Here is a tiny trained network, its code and every weight. The questions are about switching its units off for an input and a target symbol, where a switched-off unit gives its printed mean instead of its output.

import numpy as np


def w(rows, s, z=0):
    codes = np.array(rows[::2]) - 128.0
    scale = np.full(codes.shape[1], s)
    scale[-1] = z or s
    return codes * scale


def f(y):
    return np.maximum(y, 0)


def softmax(a):
    e = np.exp(a - a.max(-1, keepdims=True))
    return e / e.sum(-1, keepdims=True)


def log_softmax(a):
    a = a - a.max(-1, keepdims=True)
    return a - np.log(np.exp(a).sum(-1, keepdims=True))


def net(x, mask):
    ids = ['ΠΨΩαβγδεζηθμφ'.index(c) for c in x.split()]
    T = len(ids)
    res = E[ids] + P[:T]
    r = res
    for j in range(2):
        rows = slice(3 * j, 3 * j + 3)
        q, k, v = (r @ M[0][rows].T for M in (Q, K, V))
        z = softmax(np.where(np.tri(T) > 0, q @ k.T / 3**0.5, -1e9)) @ v
        o = O[0][rows]
        res = res + np.where(mask[j], z, o[:, -1]) @ o[:, :-1]
    y = f(res @ A[0][:, :-1].T + A[0][:, -1])
    res = res + np.where(mask[2:18], y, B[0][:, -1]) @ B[0][:, :-1]
    return log_softmax(res[-1] @ U[:, :-1].T + U[:, -1])


Q, K, V, O, A, B = {}, {}, {}, {}, {}, {}
E = w([
[93,161,187,139,136,167,26,143,149],'Π',
[116,143,78,144,172,89,138,161,132],'Ψ',
[86,137,169,86,163,151,52,191,138],'Ω',
[119,151,197,103,135,159,53,174,98],'α',
[102,155,192,69,114,140,70,232,119],'β',
[84,161,126,90,75,122,88,121,110],'γ',
[157,139,106,97,147,98,129,170,49],'δ',
[137,30,134,100,123,126,65,145,155],'ε',
[130,104,143,180,128,84,82,97,90],'ζ',
[156,190,85,130,118,64,133,136,164],'η',
[67,158,158,170,175,200,50,134,126],'θ',
[189,183,138,178,134,223,143,135,124],'μ',
[151,149,193,139,4,104,165,162,114],'φ',
],0.02)
P = w([
[131,153,233,80,254,97,151,126,224],'0',
[124,167,200,111,227,93,130,146,199],'1',
[118,163,179,120,203,104,131,141,182],'2',
[119,173,159,137,177,112,113,160,164],'3',
[122,168,142,151,159,118,102,157,154],'4',
[117,168,125,162,136,117,93,166,143],'5',
[114,167,109,172,123,129,84,173,125],'6',
[116,157,97,177,95,134,77,164,116],'7',
[115,147,82,191,76,144,74,170,108],'8',
[111,144,67,197,58,147,65,160,87],'9',
[112,137,50,202,34,156,61,160,76],'10',
[108,122,33,203,26,156,51,174,70],'11',
[100,130,18,218,14,154,45,172,64],'12',
],0.009)
Q[0] = w([
[125,52,160,88,124,178,183,72,152],'h1',
[201,86,90,125,151,83,250,99,132],'h1',
[112,168,159,114,131,133,93,127,126],'h1',
[97,56,159,105,124,159,149,107,134],'h2',
[53,165,132,141,133,123,15,215,117],'h2',
[107,100,175,167,116,139,78,154,142],'h2',
],0.016)
K[0] = w([
[143,131,184,66,173,85,142,118,139],'h1',
[135,168,203,133,181,167,138,121,160],'h1',
[117,120,78,152,89,77,161,121,119],'h1',
[64,93,167,46,239,144,120,144,155],'h2',
[122,93,7,123,66,97,92,106,106],'h2',
[98,73,55,137,145,122,135,136,72],'h2',
],0.013)
V[0] = w([
[135,107,86,108,119,6,126,142,219],'h1',
[35,121,32,100,229,158,108,130,72],'h1',
[47,176,117,95,84,93,147,57,217],'h1',
[15,191,200,125,79,129,155,147,38],'h2',
[99,148,184,207,158,134,137,2,56],'h2',
[163,169,108,144,79,29,239,107,90],'h2',
],0.0084)
O[0] = w([
[99,78,27,137,103,119,97,150,45,246],'h1',
[134,135,167,57,248,179,101,90,108,3],'h1',
[88,99,96,129,75,198,129,128,123,38],'h1',
[76,101,203,116,149,152,205,171,115,139],'h2',
[122,88,140,224,178,128,167,140,86,105],'h2',
[76,194,132,146,159,131,161,100,71,75],'h2',
],0.011,0.0025)
A[0] = w([
[118,114,212,134,76,120,110,159,58,173],'n1',
[112,151,137,160,53,115,89,112,108,171],'n2',
[37,191,204,79,177,157,162,130,130,101],'n3',
[114,98,178,207,106,98,132,111,111,151],'n4',
[167,102,214,81,94,71,173,107,91,184],'n5',
[131,115,113,99,217,121,111,77,203,100],'n6',
[177,131,46,124,118,208,141,140,101,77],'n7',
[98,88,219,97,138,214,144,145,210,99],'n8',
[117,170,58,145,138,131,198,110,109,75],'n9',
[98,82,170,148,129,93,104,179,153,117],'n10',
[164,156,116,166,195,70,255,155,118,93],'n11',
[101,105,172,62,178,176,106,127,86,3],'n12',
[133,110,146,35,112,39,188,128,200,123],'n13',
[80,138,118,111,201,167,111,210,93,119],'n14',
[148,127,118,169,61,127,151,192,164,15],'n15',
[90,172,142,55,116,117,204,201,68,159],'n16',
],0.0091,0.0041)
B[0] = w([
[112,142,107,198,157,138,99,113,197,244],'n1',
[135,67,133,87,177,147,205,169,129,253],'n2',
[182,115,195,136,116,190,184,38,216,191],'n3',
[101,174,182,42,188,95,91,79,137,233],'n4',
[159,169,6,153,165,131,120,238,141,164],'n5',
[101,83,195,100,97,112,191,210,181,168],'n6',
[236,156,228,147,121,60,175,157,129,161],'n7',
[105,129,128,155,42,27,126,131,44,184],'n8',
[144,139,157,84,40,95,130,55,111,155],'n9',
[142,157,157,140,167,100,134,77,105,216],'n10',
[111,68,109,170,68,254,106,164,100,187],'n11',
[134,158,63,49,163,249,196,101,122,161],'n12',
[115,218,130,145,142,198,110,128,30,169],'n13',
[124,71,63,159,135,72,163,104,85,205],'n14',
[96,138,98,61,150,116,160,120,182,195],'n15',
[118,90,125,131,129,105,53,43,125,205],'n16',
],0.0074,0.011)
U = w([
[175,65,173,107,123,101,209,139,130,81],'Π',
[203,161,169,70,190,150,174,68,200,93],'Ψ',
[100,134,194,45,137,159,150,196,72,91],'Ω',
[68,130,107,88,166,86,195,196,203,140],'α',
[170,100,142,76,123,157,44,167,180,172],'β',
[232,207,161,210,94,173,178,212,131,184],'γ',
[91,79,62,180,88,189,126,254,29,139],'δ',
[82,84,163,150,9,202,108,51,127,188],'ε',
[109,154,79,42,197,236,118,134,92,111],'ζ',
[159,241,105,86,96,49,114,57,66,90],'η',
[142,132,150,154,243,61,89,104,111,187],'θ',
[141,129,139,112,125,124,146,133,125,63],'μ',
[109,135,209,150,51,73,95,142,124,2],'φ',
],0.0061,0.0046)

Each question gives the input, a string of symbols that net reads in full, and the target symbol t.
The units are the heads (3 rows each of Q, K, V and O) and the neurons (one row each of A and B). Each row of codes is followed by its name. A weight is (code - 128) times the scale printed after its matrix; where a second scale follows, it is the last column's (O, A, B and U).
mask holds one flag per unit, heads first, then neurons. A switched-off unit (its flag False) gives its mean, the last column of its rows in O or B, instead of its output. The means were averaged over made-up inputs and are rounded, as every weight is.
A unit's drop is (log p(t) with every unit on - log p(t) with that unit switched off) / (log p(t) with every unit on - log p(t) with every unit switched off).
The circuit of an input: a set's keep is (log p(t) with only the set's units on - log p(t) with every unit switched off) / (log p(t) with every unit on - log p(t) with every unit switched off). Starting from the 12 units with the biggest drops (on a tie, the unit counted first), units are removed one at a time, each time the one whose removal leaves the highest keep (on an exact tie, the one counted first), for as long as the keep stays at least 0.8.
units of the circuit, in order: the units of the circuit, biggest drop first
top k neurons: the k neurons with the biggest drops, biggest first
heads that matter: for each layer, one digit per head in row order, 1 if its drop is at least 0.15 and else 0, layers parted by /
input β ε θ δ θ ζ φ α ζ Ψ, target δ: heads that matter : 01
input β ε Π β η η α ζ γ Π Π, target ε: units of the circuit, in order : (h1, h2, n3, n8)
input φ ζ γ δ Ω, target Ψ: units of the circuit, in order : (n3, h1)
input ζ Ω η δ, target η: heads that matter : 01
input β δ ζ ζ ζ Π α ζ δ, target δ: units of the circuit, in order : (n11, h2)
input ε Π φ α Ω, target α: heads that matter : 10
input φ ε δ φ ζ ζ ζ φ Ψ, target ε: heads that matter : 01
input δ γ ε φ γ α Π η α, target δ: heads that matter : 10
input γ η η β, target δ: units of the circuit, in order : (h1)
input ζ δ Ω μ μ Π Π, target Ψ: top 3 neurons : (n3, n12, n11)
input ζ η Π ζ δ θ ε Π η γ δ α, target Ψ: units of the circuit, in order : (h1, n3)
input θ ζ ε η Π, target δ: heads that matter : 10
input Π φ Π, target α: top 2 neurons : (n15, n2)
input Ω μ φ η, target ε: units of the circuit, in order : (h2, n11, n16)
input θ α Π β γ γ ε Π Π α ζ φ, target α: units of the circuit, in order : (n15, h1, n2)
input Π δ ζ Ω ε ζ θ Ω γ, target ε: units of the circuit, in order : (h2, h1, n3, n16)
input Ω β δ, target ζ: heads that matter : 11
input η ζ ε θ Π θ Ω φ β, target α: units of the circuit, in order : (h1, n15)
input ζ α Ω ζ γ δ Π, target Ψ: heads that matter : 11
input ζ φ Ω θ, target α: units of the circuit, in order : (h1, n15, n2)
input Π Ω ε α δ ζ θ Ψ, target Ψ: units of the circuit, in order : (h1)
input μ φ β η γ δ φ α, target α: units of the circuit, in order : (h1, n15, n2)
input Π ζ ε μ Ω ε Ψ β Π γ γ θ, target ε: units of the circuit, in order : (h2, n3, h1, n8)
input ε β ε θ, target β: heads that matter : 01
input Π μ η, target γ: heads that matter : 10
